(in the rows, 128 means zero)
Each row has two labels, one from each of two sets.
[144 104 123 121 128 160  91 106 130 128 150 194 127 111 121 110 140  99
  78  87 129 130  73 132 101 130 138 172 128 119 186 161 114 111 129 160
 136 124 132  40 156 142 143]
molaf/rur
[143 119 155 140 141 130 120 111 126 122 112 134 119 123 125 141 153 127
 112 129 115 115 145 131 142 117 126 148 154 118 160 116 134 110 122 153
 121 162 157 139 142 110 142]
Mur/Sosuz
[129 119 163 136 124 151 112 144 116 101 180 141 138 130 140 148 129 128
 139 112 146 118 135 120 156 115 113 111 164 110 115 122 145  79 136 121
  99 132 145 124 132 114 121]
Mur/Sosuz
[132 141 142 117 130 134 117 153 127 106 167 159 108 137 130  92 123 140
 121 100 148 135  83 127  97 133 122 158 114 109 103 155 107 110 122 130
 126 121 118  63 129 180 130]
fored/rur
[127 139 151 146 128 125 126 160 126 102 147 137 124 135 136 108 100 144
 123 130 133 113 130 125 119 131 124 128 150 107  75 112  98 140 111 166
 108 149 123 112 126 120 153]
fored/Sosuz
[151 133 145 134 109 123 147 152 138 111 174 119 121 131 134 126 114 126
 110 118 111 149 154 136 111 124 129 138 157 158 146 115 134 124 112 147
 111 131 140  93 122 119 136]
Mur/Sosuz
[141 132 174 151 122 108 128 147 127 121 123 127 104 126 111 129 104 134
  95 109 117 122 116 129 106 125 121 149 131 118 164 141 101 153 122 171
 128 143 117  42 131 134 144]
molaf/Sosuz
[133 127 120 111 124 134 133 132 149 114 122 114 123  98 125 129 133 144
 121 129  99 137 154 118 131 126 112 138 131 139 148  81 139 129 130 146
 133 128 125 122 113 126 150]
Mur/Mov
[155 149 117 125 145 132 105 141 173 102 252 112 150 135 125  95 113 135
 103  88 145 105  94 115  76 121 141 151 125 126 140 135 156  73  81 128
  97 142 136  83 151 144 140]
molaf/Sosuz
[162  91 172 149 106 134 147 160 127 118 190 108 133 139 125 140 113 124
 103 126 134 132 149 128 108 119 156 116 122 151 125 136 100 100 121 108
  99 142 133 146 116 133 151]
molaf/Sosuz
[113 137 192 124 139 116 159 162 159 113 141 114 127 132 138 125  76 184
  93  96 113 131 174 108 111 154  97 136 185  93 164  77 147 159  96 192
 134 161 123  78 104 105 122]
fored/Sosuz
[133 124 131 166 149 132 108 102 124 132  97 119 120 117 131 118 114 131
 116  92  99  96 119 130  99 136 143 148 140 142 128  95 124 144 105 176
 138 139 130  70 156 128 142]
molaf/Sosuz
[112 131 115 122 122 143 103 126 124 109 146 130 155 127 114 113 131 161
 124 130 105 111 130 117 147 130 118 123 153 107 111  99 174 100 109 116
 123 138 133 161 129 136 116]
fored/rur
[156 115 174 123 112 139 114 136 130 133 191 148 121 127 135 135 126 138
  92  91 110 105 156 123 138 118 131 144 145 155 141 123 139 113 106 152
 111 142 135 104 140 116 140]
Mur/Sosuz
[131 126 140 134 145 145  80 122 123 112 140 128 116 113 130 106 144 144
 124  74 132 106  82 122 150 117 111 130 131 108 128 135 103 107 115 123
 129 123 128  94 129 123 118]
Mur/rur
[136 129 145 125 133 144 126 118 136 124 156 139 132 135 130 118 131 131
 108 111 132 109 113 132 126 125 117 126 132  98 132 120 141 136 123 142
 121 131 119 103 126 134 137]
molaf/Sosuz
[150 102 143 139 107 132 123 180 116 127 151 140 110 112 133 128 130 127
 107  95 114  94 150 114 129  92 140 120 144 136 151 124 119 130 145 136
 119 139 141 103 188 109 140]
Mur/Sosuz
[146 127 105 110 166  52 105 139 155 119 136  94 118 108 109  91 121 125
 119 119  71 120  85 134  93 142 164 164 120 139 178  78 100 136 111 129
 124 119 139  68 129 120 117]
molaf/Mov
[125 142 198 135 124 126 138 144 127 124 134 106 102 142 107 141 113 106
 108 115 121 129 114 147  95 120 126 131 128 115 180 148  97 131 136 129
 117 134 129  64 111 130 127]
fored/Sosuz
[160 130 160 126 112 134 156 162 139 114 178  92 126 130 107 106 128 149
  99 122  91 137 112 124 112 102 135 136 142 122 208 138 125  93 123 142
 115 136 132 158 112 123 124]
Mur/Sosuz
[168 108 136 129 142 118 142 140 144 133 176 142 113  99 153 147  77 125
  88  99 116  88 160 146  98 119 163 108 151 165  77  72 106 135 112  76
 101 148 135 163 102 105 145]
molaf/Sosuz
[133 165 151 143 117 141 104 174 138  92 198 112 140 131 119 111 148 136
 148 141 151 127  64 124 130 121 142 132 116 121  69 166 118  82  97 119
 174 126 133 113 115 139 131]
fored/rur
[133 146 149  76 139 124 132 127 133 117 155 127 131 135 124 144  96 152
 115  99 113 117 110 115  92 130  80 139 179 100 113 118 101 134  79 147
 111 143 116  96 126 117 123]
fored/Sosuz
[126 135 140 150 121 101 105 173 143 113 150 161 122 138 149 117  91 139
 127  98 140 133 104 115 127 114 110 151 112 137  32 139 131 136 120 146
 127 122 102  73 109 129 114]
fored/vuve
[133 127 130 136 101 106 164 135 117 140 151 135 125 124 112 138  97  81
  71  87 125 122 169 149  84 114 133 131 142 136 118 113  92 146 142 107
 112 141  92 144 118  98 123]
molaf/Sosuz
[ 76 144 146 134 128 105 146 153 141 115 175 140 140 158 155 131  69 129
  97  92 131 112 154 138 116 106 121 106 140 120  75 109 117 140 116 129
 115 153 106 157 108 111 125]
fored/Sosuz
[136 122 150 148 108 152  92 122 120 125 136 148 119  99 136 133 167 115
 113 122 110  99 137 132 164 111 106 111 161 124 141 115 128 120 139 142
 120 121 127 133 144  99 137]
Mur/rur
[129 141 124 142 117 107 140 131 131 113 193 133 127 133 145 131  99 103
 120 123 143 130 118 140  81 120 167 133 114 117  87 152  89 121 136  94
 107 120 117 134 100 140 126]
fored/Sosuz
[135 135 140 139 108 136 103 163 145 128 131 133 105 131 118  96  91 137
 119 116 115 138  68 131 107 130 123 171 105 125 177 159  97 110 140 130
 128 121 120   7 102 121 116]
fored/rur
[141 116 155 130 122 131 142 166 113 116 197 136 133 129 157 132  76 107
 101  88 146  93 125 136  93 120 133 125 145 115 109 106 125 116 135 123
  92 153 115 125 112 120 132]
molaf/Sosuz
[143 116 151 116 160 141 101 110 103 116 204 144 126 120 155 117 114 135
  73  53 119  95 136 110  92 116 112 161 175  97 209  79 141 109 120 174
 123 144 131  52 130 116 105]
molaf/Sosuz
[137 169  92 122 131 123 221 122 140 133 111 108 130 126 117 114 150 119
 149 150 116 131  98 120 134 155 240 135 114 143  93 131 112 122 125 138
 144 114 129 149 121 137 122]
fored/Mov
[162 149 119 124  98 132  81 122 137 123 228 136 143 109 135 142 142 134
 110 101 124 149 140 139 136 112 155 131 120 158 106 102 134 123 110 120
 108 106 116 146 134 118 147]
molaf/Sosuz
[161 117 135 135 125 134  89 123 111 128 153 123 111 104 122 113 139 140
 106 110 118 127 130 127 133 130 142 166 135 145 158 144 110 137 117 154
 128 103 133  79 139 120 130]
molaf/vuve
[ 99 156 106 147 157 109 113 147 136 110 177 128 119 160 125 103 111  90
 132  98 147 117  66 138  66 126 141 151 106 110 113 178 101  99 140 112
 133 110  88  75 133 145 114]
fored/rur
[140 146  92 122 141 100 119 162 164 139 170 119 139 136 133 101  94 144
 121 124 121 135 101 124 113 146 147 138 106 162  98 111 152 121 119  99
 123 114 132 129 103 131 126]
fored/Mov
[ 89 156 129 137 121 128 114 156 140 105 168 151 141 148 155 124 137 149
 152 118 160 119 128 112 169 130 104 105 135 103  48 140 157  91 124 115
 118 127 113 160 107 136 128]
fored/Sosuz
[148 135 168 142 135 137  97 129 127 109 176 168 130 130 136 110  95 126
 105  89 115 115  84 136  99 129 125 155 123 114 122 138 125 126  98 156
 110 141 123  44 129 148 136]
fored/rur
[109 133 146 153 133 124 112 157 119 131 157 141 123 133 146 126  76 151
 122 100 141 136 175  95 120 126  98 141 144 108 144 144 154 121 130 182
 132 142 109  73  92 143 112]
fored/Sosuz
[114 138 137 113 128 112 146 155 151 130 126 102 125 118 132 133  90 163
 103 115  96 151 136 116 126 144 117 136 164 143 171  97 145 106 152 138
 139 129 125  97 105 122 129]
molaf/Mov
[145 144 144  85 103 142 135 145 146 111 196  86 138 138 123 125 114 134
 113 101 121 124 132 125 108 110 136 145 139 128 113 126 111 129  76 148
 101 152 122 118 143 125 132]
molaf/Sosuz

Each row has two labels, one from each of two sets.
[131 157 176 128 118 140 105 134 194 101 160 143 141 118 119  86  95 100
 118 114 139 104  78 142 127 136 184 113 137 117 126 129 144 172 119 135
 101 165 107  79 149 125 143]
J/labid
[129 143 189 104 112 142 142 116 181  34 157 141 170 115 113  54 130 111
 146 113 130 145  76 138 135 122 227 113 111 113 139 138 143 187  81 147
  92 161 105  81 116 143 106]
J/labid
[120 138 154 114 130 119 123 125 145 103 157 124 139 126 108  83 117 108
 130 119 118 132 102 144 136 120  84 117 100 126 118 127 151 144 112 126
 113 167 108  98 120 114 127]
J/labid
[103 141 172 129 120 136 116 143 131 121 178 138 130 131 111  92 121 124
 128 132 130 137 118 145 127 117 188 101 108 132 120 141 144 157 133 140
 121 161  96 100 135 122 127]
J/labid
[153 140 161 100 126 129 116 136 171  59 148 153 111 106 108 114 119  91
 129 100 139 108 100 124 131 118 165 145 116 117 129 120 144 169 124 163
 111 163 108 102 139 123 145]
J/labid
[ 72 136  54 139 112 103 162 133  47 145 235 131 177 138  69  31 167 141
 125 137 118 141  73 151 199 111  78 124  80 194 153 144 115 132  87 131
  69 156  97 118  12 110 134]
J/Lazuv
[119 137  74 115 118 114 145 121 102 133 160 123 156 117 115  71 169 146
 120 118 133 115  97 151 183 123 116 131  83 158 134 173 117 132  98 127
  75 140 117 113  89  97 152]
J/Lazuv
